Here is a tiny trained network, its code and every weight. The questions are about switching its units off for an input and a target symbol, where a switched-off unit gives its printed mean instead of its output.

import numpy as np


def w(rows, s, z=0):
    codes = np.array(rows[::2]) - 128.0
    scale = np.full(codes.shape[1], s)
    scale[-1] = z or s
    return codes * scale


def f(y):
    return np.maximum(y, 0)


def softmax(a):
    e = np.exp(a - a.max(-1, keepdims=True))
    return e / e.sum(-1, keepdims=True)


def log_softmax(a):
    a = a - a.max(-1, keepdims=True)
    return a - np.log(np.exp(a).sum(-1, keepdims=True))


def net(x, mask):
    ids = ['ΓΞΦβθλπτ'.index(c) for c in x.split()]
    T = len(ids)
    res = E[ids] + P[:T]
    u = 0
    for l in range(2):
        q, k, v = (res @ M[l].T for M in (Q, K, V))
        z = softmax(np.where(np.tri(T) > 0, q @ k.T / 2**0.5, -1e9)) @ v
        res = res + np.where(mask[u], z, O[l][:, -1]) @ O[l][:, :-1]
        u += 1
        y = f(res @ A[l][:, :-1].T + A[l][:, -1])
        res = res + np.where(mask[u : u + 4], y, B[l][:, -1]) @ B[l][:, :-1]
        u += 4
    return log_softmax(res[-1] @ U[:, :-1].T + U[:, -1])


Q, K, V, O, A, B = {}, {}, {}, {}, {}, {}
E = w([
[97,139,158,157,48,47],'Γ',
[162,87,149,119,210,152],'Ξ',
[151,15,75,161,171,161],'Φ',
[121,152,62,137,71,148],'β',
[148,76,184,82,84,198],'θ',
[76,186,138,165,181,135],'λ',
[181,95,140,114,5,62],'π',
[78,242,157,115,139,16],'τ',
],0.021)
P = w([
[68,74,105,114,221,66],'0',
[86,74,145,75,220,106],'1',
[94,90,156,57,194,82],'2',
[108,103,118,38,209,117],'3',
[91,104,124,64,128,99],'4',
[78,123,181,129,73,43],'5',
[92,130,160,119,85,73],'6',
[221,134,87,3,211,227],'7',
[106,140,184,125,58,73],'8',
[106,110,186,111,92,102],'9',
],0.0068)
Q[0] = w([
[127,89,197,158,103,134],'L0H0',
[222,169,181,2,133,162],'L0H0',
],0.0074)
K[0] = w([
[254,177,68,108,83,180],'L0H0',
[168,127,136,184,117,121],'L0H0',
],0.0087)
V[0] = w([
[254,102,66,102,84,237],'L0H0',
[3,86,86,54,161,248],'L0H0',
],0.006)
O[0] = w([
[135,29,22,22,87,246,9],'L0H0',
[218,214,218,145,192,253,214],'L0H0',
],0.0045,0.0015)
A[0] = w([
[254,167,126,171,70,140,1],'L0N0',
[185,107,153,93,143,189,195],'L0N1',
[71,113,102,42,132,191,153],'L0N2',
[146,199,178,85,89,163,12],'L0N3',
],0.0092,0.0048)
B[0] = w([
[112,85,66,5,147,146,142],'L0N0',
[95,101,174,105,115,124,255],'L0N1',
[152,139,151,190,35,64,219],'L0N2',
[100,177,182,102,86,156,157],'L0N3',
],0.012,0.008)
Q[1] = w([
[8,146,114,25,79,130],'L1H0',
[181,156,61,118,44,253],'L1H0',
],0.007)
K[1] = w([
[155,254,122,177,78,116],'L1H0',
[156,88,174,197,155,167],'L1H0',
],0.0088)
V[1] = w([
[83,179,164,254,117,155],'L1H0',
[59,191,131,58,133,128],'L1H0',
],0.0049)
O[1] = w([
[146,129,154,161,59,163,255],'L1H0',
[145,160,171,8,186,92,252],'L1H0',
],0.015,0.0033)
A[1] = w([
[153,238,216,1,119,117,170],'L1N0',
[145,241,195,180,158,177,166],'L1N1',
[72,210,119,146,249,94,109],'L1N2',
[195,124,159,134,44,70,2],'L1N3',
],0.0072,0.0048)
B[1] = w([
[43,70,98,255,154,88,249],'L1N0',
[74,97,84,85,153,200,168],'L1N1',
[93,53,93,59,46,133,169],'L1N2',
[82,142,53,56,196,125,186],'L1N3',
],0.0099,0.021)
U = w([
[105,225,167,145,116,45,134],'Γ',
[99,142,222,39,253,113,120],'Ξ',
[161,52,51,201,144,158,24],'Φ',
[115,210,26,201,57,167,176],'β',
[110,112,236,129,11,134,199],'θ',
[47,167,122,100,157,243,245],'λ',
[127,96,64,30,86,93,165],'π',
[85,108,99,149,201,89,2],'τ',
],0.0062,0.0057)

Each question gives the input, a string of symbols that net reads in full, and the target symbol t.
The units are the heads (2 rows each of Q, K, V and O) and the neurons (one row each of A and B). Each row of codes is followed by its name. A weight is (code - 128) times the scale printed after its matrix; where a second scale follows, it is the last column's (O, A, B and U).
mask holds one flag per unit, layer by layer, with each layer's heads first. A switched-off unit (its flag False) gives its mean, the last column of its rows in O or B, instead of its output. The means were averaged over made-up inputs and are rounded, as every weight is.
A unit's drop is (log p(t) with every unit on - log p(t) with that unit switched off) / (log p(t) with every unit on - log p(t) with every unit switched off).
The circuit of an input: a set's keep is (log p(t) with only the set's units on - log p(t) with every unit switched off) / (log p(t) with every unit on - log p(t) with every unit switched off). Starting from all 10 units, units are removed one at a time, each time the one whose removal leaves the highest keep (on an exact tie, the one counted first), for as long as the keep stays at least 0.8.
units of the circuit, in order: the units of the circuit, biggest drop first
unit that matters most: the unit with the biggest drop
k most important neurons: the k neurons with the biggest drops, biggest first
drop when u is switched off: that unit's drop, to one decimal
input τ Ξ θ θ π Φ θ Γ τ π, target π: unit that matters most => L0H0
input λ Ξ π λ, target π: units of the circuit, in order => (L1N2, L1H0, L1N0, L0N0)
input Ξ θ θ τ Φ θ, target τ: units of the circuit, in order => (L1N0, L1H0)
input θ θ θ Ξ, target θ: 2 most important neurons => (L0N2, L1N3)
input Γ Φ π θ θ Φ τ π Ξ, target Ξ: 2 most important neurons => (L1N0, L0N0)
input π π λ Γ θ π θ, target π: 4 most important neurons => (L1N3, L1N0, L0N2, L0N3)
input π λ Φ λ π λ τ τ Γ, target τ: 3 most important neurons => (L1N0, L0N2, L1N3)
input θ Φ θ τ Ξ θ λ π θ θ, target π: 3 most important neurons => (L1N3, L0N2, L0N3)
input β θ λ λ Φ Ξ π τ Γ, target τ: 3 most important neurons => (L1N0, L0N2, L0N3)
input λ θ π θ β τ Ξ, target Ξ: 2 most important neurons => (L1N0, L0N2)
input π θ τ θ θ λ π, target π: 4 most important neurons => (L0N1, L1N3, L0N3, L0N0)
input θ β λ θ, target θ: 2 most important neurons => (L0N1, L1N1)
input θ π λ, target π: 2 most important neurons => (L1N2, L1N0)
input τ θ θ Φ λ Φ β Φ θ Ξ, target θ: drop when L1N3 is switched off => 0.7
input λ θ λ λ π Γ θ θ τ, target τ: drop when L1N0 is switched off => 1.4
input λ Γ θ Γ θ θ θ θ, target θ: drop when L0N1 is switched off => 0.5
